Below are the code and all the weights of a small trained network. Each question names an input and a target symbol and asks about switching units off, where a switched-off unit gives its printed mean instead of its output.

import numpy as np


def w(rows, s, z=0):
    codes = np.array(rows[::2]) - 128.0
    scale = np.full(codes.shape[1], s)
    scale[-1] = z or s
    return codes * scale


def norm(h):
    return h / np.sqrt((h * h).mean(-1, keepdims=True) + 1e-5)


def f(y):
    return y / 2 * (1 + np.tanh(0.7978845608 * (y + 0.044715 * y**3)))


def softmax(a):
    e = np.exp(a - a.max(-1, keepdims=True))
    return e / e.sum(-1, keepdims=True)


def log_softmax(a):
    a = a - a.max(-1, keepdims=True)
    return a - np.log(np.exp(a).sum(-1, keepdims=True))


def net(x, mask):
    ids = ['ΘΛΦΩβγδεζημπτψ'.index(c) for c in x.split()]
    T = len(ids)
    res = E[ids] + P[:T]
    q, k, v = (norm(res) @ M[0].T for M in (Q, K, V))
    z = softmax(np.where(np.tri(T) > 0, q @ k.T / 4**0.5, -1e9)) @ v
    res = res + np.where(mask[0], z, O[0][:, -1]) @ O[0][:, :-1]
    y = f(norm(res) @ A[0][:, :-1].T + A[0][:, -1])
    res = res + np.where(mask[1:9], y, B[0][:, -1]) @ B[0][:, :-1]
    return log_softmax(norm(res)[-1] @ U[:, :-1].T + U[:, -1])


Q, K, V, O, A, B = {}, {}, {}, {}, {}, {}
E = w([
[205,106,105,130],'Θ',
[63,100,186,152],'Λ',
[163,146,171,221],'Φ',
[83,140,110,48],'Ω',
[119,141,174,125],'β',
[69,149,152,81],'γ',
[100,134,181,152],'δ',
[96,119,233,128],'ε',
[127,180,116,94],'ζ',
[85,167,60,30],'η',
[125,116,106,7],'μ',
[107,143,155,194],'π',
[178,172,34,132],'τ',
[161,244,108,187],'ψ',
],0.018)
P = w([
[200,156,181,27],'0',
[121,65,144,148],'1',
[107,114,30,100],'2',
[157,130,208,84],'3',
[111,66,147,149],'4',
[82,116,41,93],'5',
[112,130,225,56],'6',
[91,79,156,151],'7',
[71,121,49,89],'8',
[75,146,252,61],'9',
[66,94,168,153],'10',
[54,135,57,85],'11',
],0.013)
Q[0] = w([
[251,103,204,94],'H1',
[86,131,207,119],'H1',
[146,100,105,181],'H1',
[159,144,86,91],'H1',
],0.022)
K[0] = w([
[178,6,108,89],'H1',
[43,88,166,123],'H1',
[160,138,152,171],'H1',
[181,148,68,87],'H1',
],0.022)
V[0] = w([
[167,10,81,100],'H1',
[120,112,86,123],'H1',
[134,120,128,145],'H1',
[120,135,119,164],'H1',
],0.012)
O[0] = w([
[7,223,184,137,5],'H1',
[105,128,163,131,97],'H1',
[122,120,122,129,106],'H1',
[136,94,115,134,119],'H1',
],0.011,0.0023)
A[0] = w([
[191,152,179,144,252],'N1',
[110,170,34,55,204],'N2',
[132,212,5,66,106],'N3',
[54,95,47,140,150],'N4',
[104,161,122,202,122],'N5',
[211,203,185,25,144],'N6',
[107,117,69,77,40],'N7',
[116,128,74,232,97],'N8',
],0.023,0.0035)
B[0] = w([
[150,215,170,44,182],'N1',
[41,134,123,176,244],'N2',
[188,110,113,1,230],'N3',
[143,140,129,29,227],'N4',
[175,130,98,129,148],'N5',
[215,179,177,65,243],'N6',
[108,165,109,149,191],'N7',
[82,76,103,253,165],'N8',
],0.029,0.011)
U = w([
[113,108,136,104,44],'Θ',
[125,163,184,101,106],'Λ',
[95,133,198,106,70],'Φ',
[116,15,182,95,76],'Ω',
[111,144,120,151,172],'β',
[67,170,149,133,54],'γ',
[5,181,115,139,103],'δ',
[230,144,140,86,166],'ε',
[107,227,95,173,78],'ζ',
[93,113,92,159,254],'η',
[219,52,30,92,54],'μ',
[122,125,87,108,123],'π',
[87,113,212,168,177],'τ',
[203,122,67,142,173],'ψ',
],0.015,0.0051)

Each question gives the input, a string of symbols that net reads in full, and the target symbol t.
The units are the heads (4 rows each of Q, K, V and O) and the neurons (one row each of A and B). Each row of codes is followed by its name. A weight is (code - 128) times the scale printed after its matrix; where a second scale follows, it is the last column's (O, A, B and U).
mask holds one flag per unit, heads first, then neurons. A switched-off unit (its flag False) gives its mean, the last column of its rows in O or B, instead of its output. The means were averaged over made-up inputs and are rounded, as every weight is.
A unit's drop is (log p(t) with every unit on - log p(t) with that unit switched off) / (log p(t) with every unit on - log p(t) with every unit switched off).
The circuit of an input: a set's keep is (log p(t) with only the set's units on - log p(t) with every unit switched off) / (log p(t) with every unit on - log p(t) with every unit switched off). Starting from all 9 units, units are removed one at a time, each time the one whose removal leaves the highest keep (on an exact tie, the one counted first), for as long as the keep stays at least 0.8.
units of the circuit, in order: the units of the circuit, biggest drop first
most important unit: the unit with the biggest drop
top k neurons: the k neurons with the biggest drops, biggest first
drop when u is switched off: that unit's drop, to one decimal
input τ μ π Λ ψ δ, target μ: top 2 neurons -> N2; N6
input β Λ ψ π Ω Λ ψ μ τ, target μ: most important unit -> N3
input Λ Λ Λ Θ Λ β ε Ω, target δ: units of the circuit, in order -> N6; N2
input Λ Λ Ω ε Ω δ Λ Ω Ω η ψ Λ, target μ: units of the circuit, in order -> H1; N1
input Ω δ Λ Ω ψ Λ ψ Λ, target Ω: top 2 neurons -> N6; N2
input Ω ψ μ π ζ Ω β Θ, target ζ: top 3 neurons -> N3; N6; N5
input Ω Λ Λ β Λ Θ ε δ π, target η: top 2 neurons -> N8; N3
input δ η Λ π Λ Θ ψ δ, target τ: units of the circuit, in order -> N3; N4; N6; N2
input Λ Ω Ω Ω Λ π β Ω δ ψ Ω β, target μ: top 2 neurons -> N6; N1
input Λ δ Λ Λ Ω Φ ψ Ω Ω, target μ: top 2 neurons -> N3; N1
input Φ Λ Λ δ Λ β ψ Θ Λ, target μ: top 2 neurons -> N2; N6
input η ζ Λ π β ε β Λ ε, target Ω: top 4 neurons -> N2; N6; N1; N3
input π τ π Ω η Θ δ Λ δ Ω π Φ, target η: top 2 neurons -> N8; N3
input Θ Λ ψ, target μ: top neuron -> N3
input Λ Ω μ Ω Ω δ, target δ: top 3 neurons -> N3; N6; N7
input π Ω Φ, target η: top 3 neurons -> N8; N6; N3
input ζ ε Λ δ π, target η: top 2 neurons -> N8; N6
input δ Λ δ ψ ε ζ, target μ: drop when N3 is switched off -> 0.6
input π Λ Λ τ β γ Θ μ η Λ ψ ζ, target μ: drop when H1 is switched off -> 0.6
input δ ε Θ Ω τ, target μ: drop when H1 is switched off -> 0.2
input Θ ζ η Ω β ε ψ β ψ ψ Λ π, target μ: most important unit -> N2
